Here is a tiny trained network, its code and every weight. The questions are about switching its units off for an input and a class, where a switched-off unit gives its printed mean instead of its output.

import numpy as np


def w(rows, s, z=0):
    codes = np.array(rows[::2]) - 128.0
    scale = np.full(codes.shape[1], s)
    scale[-1] = z or s
    return codes * scale


def f(y):
    return np.maximum(y, 0)


def log_softmax(a):
    a = a - a.max(-1, keepdims=True)
    return a - np.log(np.exp(a).sum(-1, keepdims=True))


def net(x, mask):
    res = np.array(x, float).reshape(1, 7) / 4 @ E
    y = f(res @ A[0][:, :-1].T + A[0][:, -1])
    res = res + np.where(mask, y, B[0][:, -1]) @ B[0][:, :-1]
    return log_softmax(res[-1] @ U[:, :-1].T + U[:, -1])


A, B = {}, {}
E = w([
[217,124,125,61,207,147,154,114],'x0',
[155,64,99,73,80,162,27,36],'x1',
[57,70,238,20,124,146,228,99],'x2',
[102,138,200,158,255,165,6,161],'x3',
[63,142,97,137,106,144,104,157],'x4',
[82,126,85,143,117,206,117,176],'x5',
[100,85,134,165,126,107,160,121],'x6',
],0.0064)
A[0] = w([
[73,101,107,96,81,141,51,79,124],'N1',
[115,135,162,160,221,40,116,127,176],'N2',
[129,164,136,164,107,169,174,169,124],'N3',
[71,124,91,189,88,117,99,137,247],'N4',
[169,95,118,141,141,193,108,61,60],'N5',
[106,124,75,109,72,157,155,139,146],'N6',
[132,113,118,141,121,183,111,1,78],'N7',
[101,82,173,170,171,219,93,159,105],'N8',
[233,119,34,127,91,156,216,159,221],'N9',
[66,151,213,87,62,163,146,117,192],'N10',
[99,128,136,142,167,127,81,117,2],'N11',
[145,104,191,115,149,110,43,170,44],'N12',
[148,96,130,56,160,139,166,115,197],'N13',
[112,121,169,143,155,135,87,148,79],'N14',
[202,135,67,199,129,106,100,133,97],'N15',
],0.0099,0.003)
B[0] = w([
[125,200,185,191,121,159,231,135,222],'N1',
[183,154,196,142,85,168,154,73,208],'N2',
[163,170,112,220,75,172,180,131,179],'N3',
[132,134,230,73,142,160,110,83,230],'N4',
[106,170,141,157,207,210,147,162,192],'N5',
[206,125,140,116,56,115,103,104,198],'N6',
[205,199,69,170,189,190,188,98,208],'N7',
[254,123,122,66,83,114,121,119,210],'N8',
[141,97,192,110,52,219,149,148,254],'N9',
[120,60,178,156,161,169,73,142,248],'N10',
[179,101,96,135,62,100,188,148,162],'N11',
[121,53,122,37,40,158,216,110,194],'N12',
[71,115,167,172,76,207,54,183,236],'N13',
[174,107,74,71,93,130,174,102,174],'N14',
[17,69,149,142,143,154,18,97,225],'N15',
],0.0074,0.0072)
U = w([
[165,121,173,101,129,153,107,123,207],'0',
[188,92,149,110,110,137,112,119,211],'1',
[224,48,90,69,52,114,148,91,93],'2',
[148,183,148,153,172,174,185,127,176],'3',
[146,116,172,96,147,146,111,120,178],'4',
[130,60,126,96,127,139,111,88,253],'5',
[81,1,159,89,158,152,21,128,27],'6',
[103,136,29,93,193,75,120,124,40],'7',
],0.0092,0.0041)

Each question gives the input, the list of numbers given to net, and the class t.
The units are the neurons (one row each of A and B). Each row of codes is followed by its name. A weight is (code - 128) times the scale printed after its matrix; where a second scale follows, it is the last column's (A, B and U).
mask holds one flag per neuron, in row order. A switched-off neuron (its flag False) gives its mean, the last column of its row in B, instead of its output. The means were averaged over made-up inputs and are rounded, as every weight is.
A unit's drop is (log p(t) with every unit on - log p(t) with that unit switched off) / (log p(t) with every unit on - log p(t) with every unit switched off).
The circuit of an input: a set's keep is (log p(t) with only the set's units on - log p(t) with every unit switched off) / (log p(t) with every unit on - log p(t) with every unit switched off). Starting from the 12 units with the biggest drops (on a tie, the unit counted first), units are removed one at a time, each time the one whose removal leaves the highest keep (on an exact tie, the one counted first), for as long as the keep stays at least 0.8.
circuit, biggest first: the units of the circuit, biggest drop first
unit that matters most: the unit with the biggest drop
k most important neurons: the k neurons with the biggest drops, biggest first
drop when u is switched off: that unit's drop, to one decimal
input [8,5,3,-6,-6,-2,4], class 0: unit that matters most	N13
input [-4,-3,5,5,5,3,4], class 2: circuit, biggest first	N8; N14
input [-3,8,-3,-7,-6,-6,3], class 3: circuit, biggest first	N7; N1; N5
input [-3,8,-6,-1,1,-3,2], class 3: circuit, biggest first	N1; N7
input [1,-5,8,1,3,-1,-7], class 6: circuit, biggest first	N10; N1
input [1,1,8,8,-7,4,-2], class 2: circuit, biggest first	N8; N12
input [-2,0,3,4,3,1,0], class 2: 2 most important neurons	N8; N15
input [1,4,1,8,-2,5,-1], class 2: 2 most important neurons	N8; N12
input [2,6,-4,-1,3,1,-6], class 3: circuit, biggest first	N1; N7; N5
input [7,-1,-4,-7,-4,-2,8], class 5: 2 most important neurons	N15; N8
input [-4,-2,7,2,3,-1,-5], class 6: 3 most important neurons	N10; N7; N1
input [-7,2,-8,2,5,-7,-7], class 6: 2 most important neurons	N15; N7
input [-6,8,-8,-3,2,5,3], class 3: 2 most important neurons	N1; N7
input [-5,3,-6,-4,-3,1,-3], class 6: circuit, biggest first	N15
input [3,-1,-7,7,-4,-6,-1], class 2: drop when N11 is switched off	0.2
input [-2,-5,-2,8,1,-4,5], class 2: drop when N12 is switched off	0.1
input [6,5,7,8,3,2,8], class 2: drop when N15 is switched off	0.1
input [2,3,0,5,-4,2,2], class 2: drop when N8 is switched off	0.3
